Here is a tiny trained network, its code and every weight. The questions are about switching its units off for an input and a class, where a switched-off unit gives its printed mean instead of its output.

import numpy as np


def w(rows, s, z=0):
    codes = np.array(rows[::2]) - 128.0
    scale = np.full(codes.shape[1], s)
    scale[-1] = z or s
    return codes * scale


def norm(h):
    return h / np.sqrt((h * h).mean(-1, keepdims=True) + 1e-5)


def f(y):
    return np.maximum(y, 0)


def log_softmax(a):
    a = a - a.max(-1, keepdims=True)
    return a - np.log(np.exp(a).sum(-1, keepdims=True))


def net(x, mask):
    res = np.array(x, float).reshape(1, 2) / 4 @ E
    u = 0
    for l in range(3):
        y = f(norm(res) @ A[l][:, :-1].T + A[l][:, -1])
        res = res + np.where(mask[u : u + 13], y, B[l][:, -1]) @ B[l][:, :-1]
        u += 13
    return log_softmax(norm(res)[-1] @ U[:, :-1].T + U[:, -1])


A, B = {}, {}
E = w([
[176,254,63,91],'x0',
[231,158,203,117],'x1',
],0.0047)
A[0] = w([
[254,106,151,142,194],'L0N1',
[138,169,106,104,58],'L0N2',
[114,59,142,129,56],'L0N3',
[127,112,97,68,75],'L0N4',
[209,65,115,99,112],'L0N5',
[127,18,205,144,105],'L0N6',
[184,199,143,128,146],'L0N7',
[104,87,187,174,8],'L0N8',
[181,103,155,137,121],'L0N9',
[104,90,199,108,31],'L0N10',
[32,119,104,128,84],'L0N11',
[195,109,176,126,92],'L0N12',
[46,86,164,140,135],'L0N13',
],0.0074,0.0015)
B[0] = w([
[120,96,164,147,247],'L0N1',
[125,164,68,136,178],'L0N2',
[244,176,60,113,184],'L0N3',
[98,153,127,134,145],'L0N4',
[83,205,149,65,172],'L0N5',
[131,177,30,182,253],'L0N6',
[77,130,184,151,233],'L0N7',
[154,114,59,144,188],'L0N8',
[98,168,117,85,181],'L0N9',
[189,69,28,254,180],'L0N10',
[99,98,197,168,210],'L0N11',
[122,147,189,129,201],'L0N12',
[119,93,170,142,215],'L0N13',
],0.0055,0.0046)
A[1] = w([
[105,114,2,159,157],'L1N1',
[103,133,153,106,198],'L1N2',
[115,178,100,67,13],'L1N3',
[33,165,58,166,181],'L1N4',
[195,88,136,145,154],'L1N5',
[104,166,88,168,7],'L1N6',
[151,81,160,120,83],'L1N7',
[161,170,134,247,111],'L1N8',
[173,131,108,127,137],'L1N9',
[186,76,62,109,181],'L1N10',
[88,136,142,143,143],'L1N11',
[230,157,79,159,151],'L1N12',
[146,150,118,167,141],'L1N13',
],0.0079,0.0016)
B[1] = w([
[153,146,158,159,251],'L1N1',
[159,107,123,119,154],'L1N2',
[116,103,152,108,160],'L1N3',
[137,129,134,90,254],'L1N4',
[73,121,89,120,162],'L1N5',
[122,149,90,112,177],'L1N6',
[90,98,103,113,132],'L1N7',
[90,135,112,137,239],'L1N8',
[104,100,118,156,149],'L1N9',
[2,81,108,187,166],'L1N10',
[162,151,155,100,159],'L1N11',
[128,60,127,141,205],'L1N12',
[119,110,130,113,177],'L1N13',
],0.0086,0.0059)
A[2] = w([
[199,110,176,134,93],'L2N1',
[84,117,173,136,184],'L2N2',
[93,175,150,149,47],'L2N3',
[176,46,163,83,67],'L2N4',
[91,134,135,95,142],'L2N5',
[50,79,123,114,149],'L2N6',
[169,152,255,32,103],'L2N7',
[195,158,180,162,185],'L2N8',
[100,134,92,121,51],'L2N9',
[142,59,182,204,213],'L2N10',
[103,176,41,128,136],'L2N11',
[148,166,95,83,7],'L2N12',
[90,109,187,108,157],'L2N13',
],0.0081,0.0017)
B[2] = w([
[86,253,61,228,152],'L2N1',
[185,126,112,136,186],'L2N2',
[150,129,113,177,164],'L2N3',
[125,74,121,107,134],'L2N4',
[151,87,158,89,162],'L2N5',
[198,89,155,108,200],'L2N6',
[91,121,82,146,254],'L2N7',
[217,119,230,230,182],'L2N8',
[125,84,144,154,147],'L2N9',
[95,172,98,75,228],'L2N10',
[121,88,137,114,198],'L2N11',
[108,185,117,119,166],'L2N12',
[153,165,168,120,174],'L2N13',
],0.0063,0.0055)
U = w([
[211,45,245,46,131],'0',
[36,40,29,229,159],'1',
[179,129,102,132,5],'2',
[29,219,43,35,153],'3',
[194,209,246,249,148],'4',
[180,129,101,133,6],'5',
],0.018,0.022)

Each question gives the input, the list of numbers given to net, and the class t.
The units are the neurons (one row each of A and B). Each row of codes is followed by its name. A weight is (code - 128) times the scale printed after its matrix; where a second scale follows, it is the last column's (A, B and U).
mask holds one flag per neuron, layer by layer. A switched-off neuron (its flag False) gives its mean, the last column of its row in B, instead of its output. The means were averaged over made-up inputs and are rounded, as every weight is.
A unit's drop is (log p(t) with every unit on - log p(t) with that unit switched off) / (log p(t) with every unit on - log p(t) with every unit switched off).
unit that matters most: the unit with the biggest drop
top k neurons: the k neurons with the biggest drops, biggest first
k most important neurons of layer l: the k neurons of layer l with the biggest drops, biggest first
drop when u is switched off: that unit's drop, to one decimal
input [3,-7], class 3: 3 most important neurons of layer 0 : (L0N1 L0N7 L0N10)
input [-3,6], class 1: top neuron : (L0N6)
input [3,1], class 3: top 2 neurons : (L0N3 L1N1)
input [2,-4], class 3: top 2 neurons : (L1N4 L0N10)
input [-2,4], class 1: 2 most important neurons of layer 0 : (L0N6 L0N10)
input [1,-2], class 3: 4 most important neurons of layer 0 : (L0N10 L0N1 L0N7 L0N13)
input [6,2], class 3: top 2 neurons : (L1N1 L1N10)
input [-3,-8], class 0: 2 most important neurons of layer 1 : (L1N4 L1N10)
input [2,-3], class 3: top 3 neurons : (L1N4 L0N10 L1N6)
input [1,0], class 3: top 2 neurons : (L1N1 L1N10)
input [2,-7], class 0: drop when L0N3 is switched off : 0.1
input [1,-5], class 0: drop when L0N11 is switched off : 0.8
input [0,0], class 0: drop when L0N9 is switched off : 0.9
input [2,-8], class 0: unit that matters most : L0N6
